Look-ups in named tables: a row name and a column name give one cell, copied from the table.

Gub =
,Pilod,Vala,Revavin,Bozavub,Dudu,Babife,Fimevid,Fav,Toku,Nabi
Kug,122,129,138,146,73,177,163,150,146,138
Mogifi,210,213,105,174,74,100,169,154,135,142
Maz,124,133,132,151,115,139,142,143,132,143
Lamuvi,163,160,113,181,83,135,158,154,131,146
Baf,208,211,105,172,75,100,169,152,137,143
Fotutu,143,141,130,154,147,165,116,133,151,135
Zof,152,164,149,139,176,192,77,113,145,130
Tobuv,137,141,126,155,140,162,117,136,151,133
Viv,131,127,127,138,29,184,170,181,142,149

Vala of Kug: 129
Revavin of Tobuv: 126
Fav of Fotutu: 133
Revavin of Kug: 138
Babife of Fotutu: 165
Vala of Viv: 127
Vala of Lamuvi: 160
Revavin of Baf: 105
Bozavub of Baf: 172
Toku of Mogifi: 135
Fav of Tobuv: 136
Nabi of Lamuvi: 146
Nabi of Mogifi: 142
Fav of Lamuvi: 154
Fimevid of Viv: 170
Fimevid of Fotutu: 116

Niz
|  | Bop | Zon | Borolev | Bikoto | Refedof | Bika |
|---|---|---|---|---|---|---|
| Naman | 39.8 | 31.8 | 40.7 | 23.5 | 33.1 | 35.2 |
| Tis | 38.8 | 42.4 | 29.3 | 86.2 | 50.1 | 48.0 |
| Gogobe | 40.2 | 37.3 | 37.3 | 58.3 | 37.4 | 45.6 |
| Kizu | 40.4 | 26.7 | 33.3 | 44.2 | 37.1 | 37.2 |
| Fakovo | 29.0 | 65.2 | 29.9 | 82.0 | 50.3 | 56.7 |
| Niza | 40.9 | 16.4 | 44.7 | 6.0 | 6.9 | 45.8 |
| Ligop | 42.0 | 33.6 | 37.8 | 54.8 | 36.0 | 44.3 |
| Bok | 45.5 | 29.9 | 44.5 | 33.6 | 41.7 | 26.8 |

Refedof of Bok: 41.7
Zon of Bok: 29.9
Bika of Fakovo: 56.7
Bikoto of Naman: 23.5
Bop of Bok: 45.5
Bika of Bok: 26.8
Refedof of Ligop: 36.0
Bop of Fakovo: 29.0

Tivazap =
	Sumag	Tilin	Safo	Bizilo	Ruzir	Fopip	Mogunot	Sodopi
Gope	231	4	144	177	185	147	185	65
Laziro	191	105	123	198	15	127	159	27
Rek	253	69	167	156	223	224	168	157
Lele	202	84	152	142	199	185	152	149
Lub	219	116	130	205	15	158	163	42
Bonuvun	225	92	161	142	218	217	153	173
Gugif	222	53	152	158	198	179	166	120
Loba	161	86	137	136	170	142	144	122
Gev	147	138	127	148	81	135	133	105
Fesoti	189	44	138	155	177	137	164	93
Pufono	137	160	142	110	167	170	116	189
Pef	176	122	126	179	42	136	147	63

Lele, Tilin: 84
Bonuvun, Fopip: 217
Lub, Sodopi: 42
Gope, Tilin: 4
Loba, Sumag: 161
Gev, Sodopi: 105
Loba, Sodopi: 122
Rek, Tilin: 69
Lub, Sumag: 219
Laziro, Sumag: 191
Gev, Mogunot: 133

Tov:
|  | Fivub | Zipak | Zivaroz | Zuli | Tulado | Litot | Ledot | Maf | Rade | Ver |
|---|---|---|---|---|---|---|---|---|---|---|
| Sar | 709 | 900 | 183 | 618 | 763 | 739 | 421 | 399 | 659 | 858 |
| Zop | 374 | 327 | 838 | 845 | 631 | 864 | 626 | 770 | 773 | 562 |
| Sireb | 804 | 596 | 624 | 748 | 565 | 902 | 569 | 559 | 678 | 642 |
| Kadep | 293 | 521 | 628 | 903 | 603 | 688 | 607 | 576 | 626 | 561 |
| Reg | 557 | 780 | 690 | 806 | 810 | 989 | 621 | 558 | 488 | 803 |
| Vad | 771 | 566 | 922 | 505 | 718 | 514 | 504 | 544 | 591 | 811 |
| Guganif | 587 | 667 | 743 | 464 | 598 | 477 | 600 | 782 | 803 | 750 |
| Berib | 802 | 714 | 765 | 573 | 744 | 859 | 690 | 554 | 816 | 726 |
| Lerepof | 564 | 441 | 324 | 518 | 892 | 818 | 657 | 685 | 722 | 841 |
| Sudi | 468 | 774 | 966 | 839 | 720 | 867 | 764 | 681 | 719 | 824 |
| Zepuro | 524 | 549 | 611 | 505 | 593 | 602 | 643 | 549 | 736 | 349 |
| Ketop | 303 | 752 | 878 | 472 | 555 | 736 | 693 | 483 | 800 | 878 |
| Nem | 774 | 895 | 730 | 738 | 753 | 767 | 624 | 806 | 801 | 645 |
| Rapamaz | 727 | 680 | 759 | 710 | 732 | 741 | 543 | 755 | 694 | 779 |

What is the Rade of Reg in Tov? 488
What is the Maf of Zepuro in Tov? 549
What is the Zuli of Ketop in Tov? 472
What is the Tulado of Vad in Tov? 718
What is the Zivaroz of Sudi in Tov? 966
What is the Zivaroz of Reg in Tov? 690
What is the Ver of Vad in Tov? 811
What is the Fivub of Vad in Tov? 771
What is the Litot of Nem in Tov? 767
What is the Rade of Zepuro in Tov? 736
What is the Maf of Reg in Tov? 558
What is the Zivaroz of Berib in Tov? 765
What is the Ver of Reg in Tov? 803
What is the Tulado of Ketop in Tov? 555
What is the Tulado of Berib in Tov? 744
What is the Litot of Sudi in Tov? 867
What is the Zipak of Zepuro in Tov? 549
What is the Litot of Berib in Tov? 859
What is the Zipak of Lerepof in Tov? 441
What is the Zuli of Sudi in Tov? 839
Row with the largest Maf: Nem

